Read these off the table that follows.
1) Find the entry just right of 19.
2) Find the entry in the bottom-right corner.
3) Find the smallest entry in the first row.
4) Find the entry in the top-right corner.
5) Find the smallest entry in the last column.
6) Find the top-left entry.
7) Find the third entry on the diagonal from the top-right corner.
8) Find the entry directly above -23.
-17   23   49  -39   -6   -1    0   30    3  -16
 38  -19   -1   11   10  -10   41  -25   16  -15
-22   24   33  -18  -50   -2  -11   34  -29  -46
-23  -18   25   42   -8  -31   20  -33   -8   25
 -9    7    1    0   -6  -22   13  -13  -12  -20
-38  -14    3   19  -50   -9   -6  -30  -14  -19
 70  -21   -4   49   41   70  -30    6   40  -22
1) -50
2) -22
3) -39
4) -16
5) -46
6) -17
7) 34
8) -22

Read these off the matrix that follows.
1) What is the fifth entry, reading row by row?
2) What is the bottom-left entry?
3) What is the entry directly above -12?
4) What is the 1st entry, reading row by row?
5) What is the entry in the top-right corner?
6) What is the 5th-last entry, reading row by row?
7) What is the second entry on the main diagonal?
8) What is the last entry, reading row by row?
|   1 | -45 | -71 |  12 |
|   6 | -46 | -73 |  11 |
|   7 | -43 | -72 |  14 |
|   3 | -42 | -68 |  13 |
| -33 |  70 |   9 |  39 |
|  -8 | -10 |  36 | -76 |
|  -8 |  -7 |  39 | -72 |
|  -1 | -12 |  35 | -76 |
| -36 |  68 |   4 |  38 |
|   5 | -43 | -72 |   9 |
| -35 |  66 |   4 |  37 |
| -29 |  70 |   4 |  36 |
1) 6
2) -29
3) -7
4) 1
5) 12
6) 37
7) -46
8) 36

arr = [61, -58, -28, 44, -40, -28, 41, -27, -17, 12, -12, -6, 16]
The entry just right of the centre entry -> -27
Read off the entry just left of the smallest entry.
A: 61
The entry just left of 44: -28
Read off the entry just right of -27.
A: -17
The entry just right of 12 -> -12

|  37 |  -5 | -37 | -61 | -13 | -65 | -19 |  17 | -70 |   3 |  10 |
The second entry from the right is 3
Which number is the entry just left of -70?
A: 17
The entry just right of the centre entry -> -19
The last entry -> 10
The 2nd smallest entry is -65
The second entry from the left -> -5
The 3rd entry from the right: -70
The 1st entry from the left is 37

Questions about the matrix below.
1) Which number is the fourth entry, reading row by row?
2) Which number is the entry just left of 9?
3) Which number is the 2nd entry from the end, reading row by row?
4) Which number is the entry in the bottom-right corner?
5) Which number is the entry just right of 19?
6) Which number is the first entry in reading order?
7) Which number is the smallest entry in the first column?
8) Which number is the entry in the top-right corner?
[[-21, -15, -17, -19, -23, -17, -16, 42, -17, -20, -38, -16, -16, -25, 46],
 [28, 30, 28, 29, 23, 29, 29, -10, -24, -2, -24, -25, 28, -21, -19],
 [-4, -4, -7, -3, 0, -2, -2, -7, 9, -8, 3, 10, -7, -8, -6],
 [-14, -11, -11, -13, -25, -15, -15, -28, -34, 11, -8, -34, -7, 19, -17],
 [-5, -6, -7, -5, 0, -3, -4, -10, 0, -13, 1, -1, -5, -6, -4],
 [-34, -34, -33, -35, -34, -36, -36, 2, 14, 5, 13, 17, -33, 5, 2]]
1) -19
2) -7
3) 5
4) 2
5) -17
6) -21
7) -34
8) 46

Read these off the table that follows.
1) Find the centre entry.
2) Find the 1st entry in reading order.
3) Find the entry just left of the centre entry.
4) Find the largest entry.
5) Find the entry just right of -53.
[[-27, -15, -11, 39, -9, -17, 37, 34, 1, 11, -42, -23, 14, 48, -49], [13, -47, 45, -31, -39, -29, -39, -3, -15, -22, -30, 45, 21, 8, -21], [-33, -15, -4, -3, 19, 47, -42, -1, 10, 10, -5, 58, -40, -27, -39], [-55, -51, 38, -46, 57, -55, -4, 2, -36, 48, 34, 21, 57, -53, 31], [55, 2, 53, 0, 4, 51, -49, -34, 31, 35, 22, -10, 8, 2, -32], [9, -36, -46, -22, -12, 53, 47, -12, 24, 10, 31, 5, -3, -46, 15], [7, 25, -9, 34, -22, 28, 13, -8, -33, -4, 0, -44, 1, -42, 56], [-11, -19, -45, -46, 55, 12, 43, -46, 21, 45, 48, 22, -32, -48, -35], [-27, -26, 48, -37, -20, 11, 47, 28, 40, -44, 49, -32, 42, 14, -37]]
1) -34
2) -27
3) -49
4) 58
5) 31

array([[630, 416, 246, 261, 476, 780, 974, 942, 725, 486, 365, 396],
       [549, 815, 989, 936, 685, 398, 248, 309, 493, 658, 716, 695],
       [655, 654, 694, 775, 804, 696, 462, 248, 217, 406, 709, 935],
       [709, 608, 414, 261, 279, 493, 794, 985, 944, 718, 461, 333],
       [299, 569, 826, 917, 820, 656, 535, 514, 519, 494, 421, 393],
       [796, 807, 723, 656, 643, 645, 568, 423, 298, 324, 535, 819]])
Rows and columns are numbered from 1.
The entry in the top-right corner: 396
The entry just right of 568: 423
The entry in row 3 and column 3 is 694
The entry directly below 725 -> 493
The top-left entry? 630
The entry directly below 333: 393
The entry directly below 406 -> 718
The entry at row 2, column 1? 549
The entry directly above 643: 820
The entry directly below 944? 519
The entry at row 1, column 3? 246
The entry directly above 815? 416
The bottom entry of the column that holds the smallest entry? 298
The entry directly below the smallest entry? 944
The entry just right of 826? 917
The bottom entry of the column that holds the largest entry: 723
The entry at row 3, column 1? 655
The entry just right of the largest entry? 936
The entry directly below 299? 796
The entry at row 2, column 2? 815
The smallest entry? 217
The entry in the bottom-right corner? 819
The entry just right of the smallest entry is 406
The entry just left of 462? 696
The entry just right of 723? 656
The maximum? 989
The entry just left of 942 -> 974
The entry just left of 333 -> 461
The entry just left of 694: 654

Questions about the grid below.
1) Find the largest entry in the last column.
2) Find the first entry in reading order.
3) Find the largest entry in the first row.
4) Find the entry just right of -0.09.
5) Find the bottom-left entry.
6) Find the 3rd-last entry, reading row by row.
7) Find the second entry on the diagonal from the top-right corner.
8) Find the first entry on the diagonal from the top-right corner.
 0.09   0.09  -0.07   0.10  -0.14
 0.05   0.09  -0.06   0.05   0.10
 0.13   0.15   0.13   0.12  -0.04
-0.10   0.04  -0.08  -0.01   0.04
-0.03  -0.10   0.00   0.04   0.08
-0.08  -0.08   0.00  -0.16   0.05
-0.09  -0.04   0.10   0.10   0.09
-0.04  -0.16  -0.12   0.10   0.14
1) 0.14
2) 0.09
3) 0.10
4) -0.04
5) -0.04
6) -0.12
7) 0.05
8) -0.14

B = [[46, -35, -9, 6, 28, -16, -14, 4, -18, -2], [58, -35, -28, 8, 36, -28, -15, 23, -26, -7], [31, -7, -34, 12, 1, -21, 3, 8, 9, 6], [67, -17, -70, 32, 10, -45, -22, 22, -30, 2], [25, -20, 14, 6, 15, 2, -13, -12, -20, -14], [70, -44, -34, 10, 38, -33, -12, 19, -16, 1], [67, -36, -39, 9, 37, -33, -5, 28, -12, -6], [14, -11, 4, 10, 1, -1, -20, -14, -24, 0], [30, -29, -5, -4, 21, -11, 2, 2, 9, 10], [54, -38, -23, 4, 29, -24, -3, 10, 1, 8], [2, 10, -19, 9, -12, -7, 3, 1, 6, 3], [36, -11, -26, 24, -3, -18, -22, -8, -25, 2]]
Report the largest entry.
A: 70
Report the entry just right of the largest entry.
A: -44
The entry just left of 12 is -34
Report the entry just right of the smallest entry.
A: 32
Report the smallest entry.
A: -70
Report the entry just left of 24.
A: -26
Report the entry just left of the smallest entry.
A: -17
The entry just left of 0 is -24
